Each row has a class, written as a number after it.
[-145 -128  -41  -42   87  213  193  -57 -475  184  311  -59   15  -69
 -171 -173   50  224 -125  -54  -54 -120  109  136 -233  401  162 -142
 -118 -165    3  -23 -173   98  -90   96  -94  134  239] => 7
[-303   18 -203  -70   98  413  172  -91 -800  192  600  -90  -89 -304
 -262 -403   65  161 -247   84   15 -112  -38  407 -299  521   82 -478
  -48    1  143  225 -235   69  -84  107 -235  140  339] => 1
[  -3   59 -144   -6  -22  -23  -24  -68  -85  -67   34  -41  -55  -14
  -40  -46  -52   70  -35   88  -12   42    8  116  -37  -22  -89 -120
   29   17  108   -2   28 -119  125  -13  -35  -68   43] => 4
[-133   -7   29  -41   56  140   44   25 -209  104  109   -7  -72 -138
  -95 -117  128   19  -87   -5   34  -60  -10  120 -145  107   88   -1
  -79  -88    6  178 -129  -10  -98   45  -69  146    6] => 9
[-100   -9 -171  -35  -12  246  159  -68 -597  118  515 -186  -22  -74
 -139 -274   -1   82 -196   45  -31 -116  -84  319 -158  450  -26 -369
   47   69  118  -60 -102   14  -63  169 -195   14  250] => 5
[-318 -114  -63  -55  170  500  147 -128 -818  330  670 -175  -34 -252
 -259 -319   28  209 -230  -24   32 -188  -63  406 -459  504  199 -373
 -101 -148  140  149 -298  112 -157  187 -329  302  361] => 5
[-121 -138   69 -102   60  188   52 -107 -406  118  237  -30  -10 -101
 -162  -92  -41  158 -150  -21   55  -36   31   78 -228  150  127 -183
  -69 -173  124  124 -173   21   -2   94 -231  212  207] => 0
[ 130  126  -27   75   -4 -122  -78 -104  183 -197  -43  -32  -81   21
   53   97  -27  -35   12  131   41   80    1  -16  142 -170 -136    5
   63   53   47   36   51 -117  111  -33   42  -57  -82] => 8
[-259 -187   82 -133  144  304  115 -143 -696  239  462  -63  -56 -166
 -240 -153  -62  259 -197   17   49  -78  -10  249 -330  353  172 -359
  -97 -138  192  120 -224  152  -69   73 -361  362  366] => 6
[  76   72 -172  -21  -61 -100  117   34   80  -80  -90   -3   30   61
   88   -6   14  -26   51  -26  -88  -28   64   42  103   52  -50   22
  -23   22  -65  -82   30  -50   60  -29  198 -233   -1] => 8
[ -52  -33  -52    4   34   56  120  -66 -192   75  186  -40   38    3
  -61  -75   32  106    8   27  -48 -116   81   13 -135  194   30    7
  -74 -131  -37  -48  -10 -100  -86   93   21   33  103] => 5
[-239  -43  -60  -58  -53  370  121 -131 -715  192  670 -187  -24 -100
 -203 -328  -11  132 -268   47   20 -140  -71  344 -253  498   74 -399
   11   28  176  -60 -158  168 -160  135 -284  177  299] => 6
[  46  -98  403   71  -26  -22  -61  122  171  188  -36   54   61  -51
  -29   69  269  -42  -74 -109   92 -116   32 -439 -152 -131  204  370
 -102 -152  -58  -76 -104   23 -178   24  -31  558 -221] => 8
[  -8  165 -143   23  -42  -29  -56   65   61  -47  -65   24  -58  -91
  -14 -100  151  -79  -49   99   33   39  -14   30  -49   -4  -67   64
  -33   56  -22  128   13 -123   26   14   91  -52 -135] => 4
[  29  146 -131   47  -38  -36   -4   45   30  -36  -85    6  -69  -27
   12  -82  106  -68  -24   44  -26   38   17   47   15   22 -107   -9
  -17   31  -68   92  -29  -86   40   15  107 -111 -177] => 7
[ 156  -63  227  -16  146 -141  -84  199  347  109 -289  115    8   26
   64  209  155  -38  103 -158   78  160   67 -265  -57 -190  185  456
  -83 -140 -101   41   25   67  -58  -63   76  207 -253] => 10
[  55   14  177   58   59  -75 -111  153  274   42 -263  162   -2 -111
   -4   34  295  -45    7  -22   81    8   54 -268  -99 -200   79  336
 -128 -172 -103  215 -159  -30  -88   -4   77  278 -279] => 0
[ -11  -56   93   26  -51   59   30    0 -133  102  109  -32    7    1
  -64  -35   80   41 -117  -62   -8  -24  -12  -69  -72  135   37   -4
    7  -86   18 -139  -36   47 -123   58  -84  220  -16] => 7
[-202 -217  144  -68  149  272   69 -139 -579  215  338  -53  -57 -117
 -253  -69  -29  264 -140   17   85  -62  -14  205 -315  306  173 -230
  -91 -187  191  108 -209   72  -95   47 -337  334  314] => 3
[  15  -45  331   85  116 -142  -96  160  298  113 -305  211  -55 -154
  -42  112  347  -34   65  -47   89   21  101 -405 -132 -269  212  500
 -172 -277 -122  197 -114    0 -137  -14   39  469 -293] => 1
[  47   90 -218  -41  -50  -37  100   -6  -52 -128   74  -49   19  117
   10  -55  -63  -21   -1   12  -92  -33   64  138   76  190  -87 -133
   29   82  -37  -77   32  -25   86   17  193 -319   46] => 8
[ 305   54  172   35   37 -344 -242  279  764 -125 -554  212   52  149
  186  285  134 -144  200 -135   62  220   91 -440  165 -410   30  607
  -19 -132 -166   30   61   32  -11  -92  292   -1 -425] => 0
[ -86   68 -160    6  -80  195  107 -137 -429  -29  426 -192  -47    2
 -124 -222  -48   34 -187   62  -53  -12  -57  288   25  354  -95 -349
  122  119   98 -115  -29   14  -24  133 -139 -113  157] => 7
[ 222  103   54   32  -22 -266 -183   57  529 -246 -428  126  -20   92
  144  191   43  -98   82   -2   30  177   63 -290  157 -379 -124  263
   64  -26  -28   43  113  -77  155  -65  142  -65 -263] => 0
[ 158  113  -61   28   -3 -199  -76   11  354 -169 -288   42  -46   63
  142  128  -34 -115  106   23    6  119   37 -186   84 -320 -123  176
   93  -26  -40  -11  158 -179  132  -12  101 -102 -181] => 5
[ -56 -149   94  -44  103  173   96  -83 -344  163  383 -108  -79  -31
 -142  -74  -29  173  -26   51   26   -8  -19  200 -199  199   90 -125
  -46 -130   82   27 -138  -86 -130  -11 -214  176  144] => 10
[ -65  112  -42   44   31   49  -47   61    9  -38   66   76 -104 -140
  -78 -130  121  -28  -19   75   43   -8   48  -21  -82   -9  -21   45
  -21 -113  -16  172 -104  -87  -42   16   74   99  -95] => 1
[  44   57 -250  -34  -10  -29  130   -2  -64  -84    6  -43   21   67
   22  -73   -3   22   22   27 -119    1   48  144   80  158  -90  -75
   13   63    0 -111   56  -66   65  -29   99 -272   18] => 10
[  91   93  -91   -6  -15  -82  -16   24   46  -46   89   -1  -95    1
   37  -23  -15   55   49  157   -3   98    1   78   25  -13 -154  -68
   51   -1   53   23    2 -150  -33  -73   24  -32  -49] => 6
[ 140   71 -120   50  -15 -186   61   71  159 -151 -109   31   29  103
   85   64   75  -51   65    8  -52   50   61  -28   87   11 -116  155
    7  -20 -118  -82  117 -105   -5   21  147 -155  -28] => 5
[ 138   65   86   59 -124 -104 -123   43  226  -87  -75   12  -16   68
   25    9  123  -79  -30   13   36  102   22 -194   91 -167  -41  247
   42  -51   -6  -60  -19  -46  -58   24   -7   64 -208] => 0
[  51  312 -270   93 -107 -141  -66   31  138 -231  -66  -13  -89    1
   62 -109  121 -122  -12  219  -29   48  -16  153  173   -2 -272  -41
   35  140  -58   95   57 -104   43    5  171 -262 -195] => 6
[-189  -59  -23   -4   82  264  113  -20 -532  224  361  -63  -66 -199
 -195 -251  130  111 -138   41   62 -150  -48  261 -285  334   87 -206
 -121 -130   28  209 -272   -4 -138  134 -173  242  169] => 5
[ -93 -180  102  -56  147   53  130   -1 -274  205   88   60   70 -102
 -134  -57  164  186  -74  -42   42  -84   91   10 -227  235  206   47
 -161 -164  -48   79 -149  133 -110   51  -50  257  146] => 2
[-272 -165  -53 -109   91  445  204  -22 -899  321  710 -144   46 -125
 -232 -246  -99  196 -180  -79   29 -180  -60  523 -334  612  207 -449
  -57  -26  138   55 -255  231 -168  128 -246   76  463] => 3
[ 134  215 -329   10 -106 -158  102  -47  131 -234  -86  -80    0   90
  118  -33   -1 -106   30  107 -144   28   40  143  222   46 -189   -1
   20  137  -43  -82  132 -165  117   -9  248 -425  -96] => 8
[   0  108  -53   86   23  -18    3   47   60  -75  -40   64  -90 -106
   -6  -99  178  -72  -31   93   39   66   52   -2  -56  -84  -30  130
  -48  -57  -80  164  -43  -90  -27    6   52   65 -121] => 1
[ 103   22   63   30  -60 -233  -27  163  338  -49 -291  152   44   91
   87  167  125  -48  112  -66    7    9  145 -237   26 -179   26  373
  -46 -178 -146  -62   82  -77  -64  -40  226    1 -193] => 3
[  72  -41   87   -3   60  -19  -70   72   88   30   28  -26   -1   98
   -6  121  -45  -38   63  -93   68   89    5   14  -29   28   97  179
  -19 -102  -45  -10   20   52  -73   -1   20  -11  -62] => 10
[ 122   42   21    9   10 -103  -83   68  179   37   -5   -2  -21   18
   28   63   32   32   52   69   16  102   11 -144  -69 -102    9  205
  -14  -58    9  -28   65 -163  -47  -51   27   90 -146] => 4
[  31  -21 -103  -18   18  -57   57   40  -29  -52  -24  -16   31   66
  -13    3   45   39   -9   29  -58   23   24   86  -36  152   15   34
  -72   -2  -33  -24   45    1   26   -8   46  -95   34] => 4
[ -88  151 -171   19   42  129   51 -110 -276   10  219  -62  -97 -171
 -112 -200  119    2 -120  107   46  -31  -15  283 -112  161  -36 -147
    6   58   28  198 -112  -25  -22   74  -12  -60   26] => 2
[  71   21    4   21   58   44   36  -48 -125   13  253 -114  -91  -62
  -56  -21    8   93  -23   95   -6    9  -18  120  -53   98  -24  -86
  -23  -42   78   56 -104 -111  -29   -5  -74   83   31] => 8
[-167  -20  -47  -11   19  206   42   27 -432  154  287  -56  -60 -175
 -190 -222  154   91 -195   49   76  -77  -41  188 -266  272   95 -149
 -117  -66   42  165 -188    9  -93   87 -169  219  107] => 4
[ -59  215 -271   56  -73   59   -7   -5 -184  -88   84  -23 -100  -84
  -52 -153   85  -35  -64  106  -10  -38  -22  255   21  155 -173 -157
   34   81   60  107  -41  -99    0   18   56 -216  -35] => 3
[  12  112 -271   14 -112  -32   89  -15  -79 -108  124  -93   59  101
   26  -89  -56   12    5   65 -106  -52   39  170   72  144 -125 -106
   10  111  -33 -134  118  -92   74   10  135 -333   69] => 4
[-194    2 -270   21 -111  354  215 -181 -775   61  588 -218  -32  -66
 -157 -369  -81  138 -203  107  -55 -128 -145  571  -24  527 -155 -642
   58  175  171  -78 -145   82  -30   70 -262 -148  391] => 10
[ 100  111 -154   -9   -8  -75    7   13  -21 -122  152  -38  -91   14
   21  -92  -23   41   -5  179  -27   77    2  138  117   56 -211 -122
   99  105   54    5   37 -167   34   13   65 -180  -27] => 9
[-186  -34 -234  -46   47  343  198 -228 -771   57  579 -236  -65  -87
 -165 -255 -189  161 -160   60  -35 -121  -86  527 -154  425  -58 -554
   35   63  184   20 -134   17   63  117 -304 -106  487] => 5
[  77   94 -142   -4   -6  -68   20   14  -37 -105   73  -63  -70   94
    2   36  -45  -46   35    1  -52  119  -35  283  155  162  -94  -70
   54   46  -43  -10   38   53  -29   15   99 -297    6] => 7
[ 184   52   98   35   67 -189 -123  175  535  -57 -327   75   14  105
  139  224   74 -113  150 -130   78  141   51 -205   58 -271   45  425
    3 -111 -141  -26  104  -27    4  -73  203  -13 -274] => 10
[  67  -42   13   14   13  -89   95   46   51   77 -121   72   53   23
   18   34   86  102   42  -35  -69  -32  138 -181  -33   52   40  130
  -97 -125 -102  -75    7  -12  -31   -8  128   59  -31] => 7
[  10    5  186   54   31   62  -55   27  116   45   47    1  -25  -46
  -31  -14  168  -72  -93  -43   93   45   45 -242 -175  -85  143  249
   -9  -94  -39    9   27   37  -87   41  -60  314 -144] => 1
[  89  224 -257   59 -196  -66    2  -18   13 -211   91 -117    8   90
   82 -136  -13 -148  -79  159  -76   32  -80  176  244   55 -306 -146
  180  280   24 -165  184 -105   28   38   89 -332  -75] => 9
[ -48  -70  106   -3   96   82  -41  -25 -121   99    3   44  -25  -82
  -72   35   42  123  -73  -22   90   13   56  -75 -176   -7   94   51
  -31 -126  109   50  -58   14   -1    4 -125  258   29] => 3
[-111 -197  241  -67  166  190   36  -80 -228  187  153  -35    7 -115
 -122   20  -25  147  -94  -83   90  -74   24  -73 -295   56  253  -25
 -119 -206   95   88 -178   69   -2   35 -200  419  161] => 8
[ -56   12 -293  -48  -13   82  159  -25 -404   -3  290 -115   33   39
  -88 -147  -20  134  -79   61 -110  -31   12  365  -68  438  -29 -242
  -55   69   30  -54   13    6    2   29  -12 -245  250] => 4
[ 231  358 -178   82 -152 -341 -136  123  697 -293 -516  110  -92   46
  219   82  149 -278  152   97  -20  136   24 -214  338 -368 -279  294
   85  135 -124   39  153 -268  130 -100  410 -331 -449] => 8
[ 196  293 -179  167 -234 -229 -141   20  356 -324 -166   -8  -54  150
  120   59   49 -215   36  139  -20   79  -25  -59  311 -195 -322  126
  232  178    4 -195  217 -197    7  -32  170 -322 -288] => 3
[ -68  -91  126  -83   93   74  -28   99 -108  168  107   57  -12  -26
  -81   14    1  122   17 -100   50  -11   31  -20 -128  144  137   12
  -63 -149   27   41 -121  180 -122  -17  -25  213   77] => 6
[  89   58  -41   51   50  -46  -38  -92  -11  -79   43  -56  -74  -17
   -4   59  -35   17   13  102   19   45  -19   19  -36  -94 -101  -24
   47  -58   69   33   42 -153   29   14  -88   40    8] => 5
[-249   42 -248  -35  -13  297  185 -146 -727   99  532 -129  -46 -176
 -241 -361   54   62 -255  119   42 -165  -79  548 -233  465  -36 -515
   10   54   54  162 -222    8  -91  152 -142  -55  279] => 2
[ -33   40 -186  -23   10  137   70 -108 -393   17  495 -139  -76    7
  -95 -158 -139  125  -21  151  -42  -14  -64  299  -69  300 -141 -362
  107   17  103  -17  -40 -146  -73   56 -119 -117  220] => 5
[ -36  212 -227   62 -114   32  -10  -38  -72  -79   36  -31 -142  -66
  -58 -193   60  -38  -36  104  -20  -55    5  134   24   76 -187 -178
   45   15   14   95  -87 -172   37   22  104 -174 -119] => 7
[ 110   32   38   -7   43 -168  -50   -1  287  -63 -276   68  -46  -23
   79  128   46  -31   43   27   47  148   50 -132   37 -317  -40  185
   22  -71   -1   17   96 -146  111  -54   35   83 -188] => 10
[ 138  251 -330   46  -95 -219   47  -37  287 -282 -231   12   33   98
  134   13   13 -122   96  105  -98   58   50   61  272  -74 -251   65
  127  151  -88 -100  197 -159   98  -52  294 -482 -104] => 2
[ 110   85 -172   20    8  -58  -12   15   11 -132   74  -67  -44  109
   31   28 -112  -50   45   49  -38  151  -33  269  151  136 -128  -86
   67   68  -46  -11   45   65   11   15  107 -324    2] => 7
[ 112   55 -121   17   -1 -181   69  131  182  -49 -180   77   69   62
   94   29  126  -24   88  -15  -65    1   94 -140   30  -20  -54  192
  -36  -71 -136  -65   79 -124  -20    7  189  -85 -105] => 5
[  11  -85   -3  -53   63    8  128   52 -110  146   47   30   55   31
  -31  -35   62  104   44  -53  -34  -57  112 -122 -164  150  118  133
 -120 -167  -75  -31  -48  -45  -84   36   43   90   64] => 5
[-190 -159    9  -43   66  222  160  -47 -628  218  438  -28   31  -63
 -217 -148   51  233 -143  -12    9 -148   84  209 -309  441  185 -176
 -125 -160   54   15 -176  117 -181  109 -158  174  296] => 3
[-335  -65  -88  -39  174  482  178 -136 -797  198  645 -141 -113 -271
 -304 -315   58  179 -228   17   28 -108  -45  484 -359  487  163 -383
 -105 -132  131  224 -296  100 -155  110 -315  219  375] => 1
[ 131   81   77   48  -75 -151  -92  110  341  -94 -202   63  -25   51
   73   61  132 -158   18  -14    4  128   31 -284   80 -190  -29  296
   67  -15  -48  -98  135  -53  -37  -26   72   67 -245] => 1
[ -47   90  -83   10  -60  122   36  -98 -211   -7  255 -144   27   -5
  -63 -147   30  -61 -165   10   26  -60  -63  127  -72  177  -18 -120
  125  108   66 -121   17    0  -32  124  -69  -57   42] => 2
[ 202   14  130   17  -34 -177 -125   79  355  -34 -147   99   -3   48
   92  105   46   -6   90   63   19  111   66 -268   25 -258  -59  271
  -17 -113  -37   37   10 -150  -28  -61  104  108 -249] => 0
[-227 -356  326  -78  204  415   85  105 -646  428  397  -11   17 -146
 -275  -87   43  280 -132 -208  154 -167   10   80 -502  384  370  -82
 -205 -285  100  135 -343  222 -228    3 -351  559  339] => 3
[-172  -83 -175  -97   82  247  221  -79 -580   41  444 -141    9  -20
 -152 -203  -63  166 -139    6  -59 -123   13  403 -128  518   68 -329
  -28   -3   61    9  -92   70  -51   99 -126 -127  388] => 9
[  -8  -50  135   28  -21  132    1  -86 -157   75  281 -162   -3   22
  -76  -25   36  -10 -136  -16   12  -32  -51   57  -93  148  106   49
  -46  -37   55  -78  -70   65 -109   56 -149  218   -4] => 8
[-171 -190  127  -39  101  386   79 -121 -617  293  633 -135   -9 -151
 -233 -199  -11  284 -151   -4   40 -142  -13  206 -369  362  203 -211
 -121 -225  174   91 -334   33 -202   79 -339  364  293] => 0
[ 147  224 -235   21  -47 -143  -66   38  269 -208  -57   -8  -87   78
  101  -11  -42  -36   99  141  -57  102    5   23  205  -82 -260   -1
  167   86   29  -65  124 -250   28  -50  191 -331 -136] => 9
[-189  -14  -11   12   75  291   57  -38 -349  164  274  -66  -44 -173
 -132 -190   91   55 -115  -17   65 -131  -21  197 -239  195  120 -120
  -88  -90   43  158 -195    7  -83   61 -127  170   74] => 10
[ 208  116  -70   61   -3 -179  -69   19  264 -112  -35    8 -108   61
   89   76  -39   16  152  138  -15  116    8  -94  101 -179 -211  112
   85  -75    9  -31   62 -312  -16  -48   93  -64 -150] => 5
[-265 -131  -18  -68   86  414  172 -309 -863  156  721 -232 -113 -195
 -295 -267 -154  250 -228  125   26 -165  -61  468 -259  436  102 -532
  -72  -85  250  135 -305   13  -28  142 -370  206  450] => 8
[-130  -78  170  -37  140  179   14   56 -189  249   44   50  -67 -207
 -128  -88  223   61 -124  -63   87  -64   38  -68 -325   30  223  151
 -168 -207    3  233 -190   10 -158   53 -114  424  -80] => 9
[  43  213 -448  -62 -110  -74   83  -11  -81 -269  111  -73  -31   95
   52 -131 -133  -79   -3  135 -115   36   -5  369  262  222 -303 -252
  159  226   21  -81  174 -143   81   15  216 -600  100] => 9
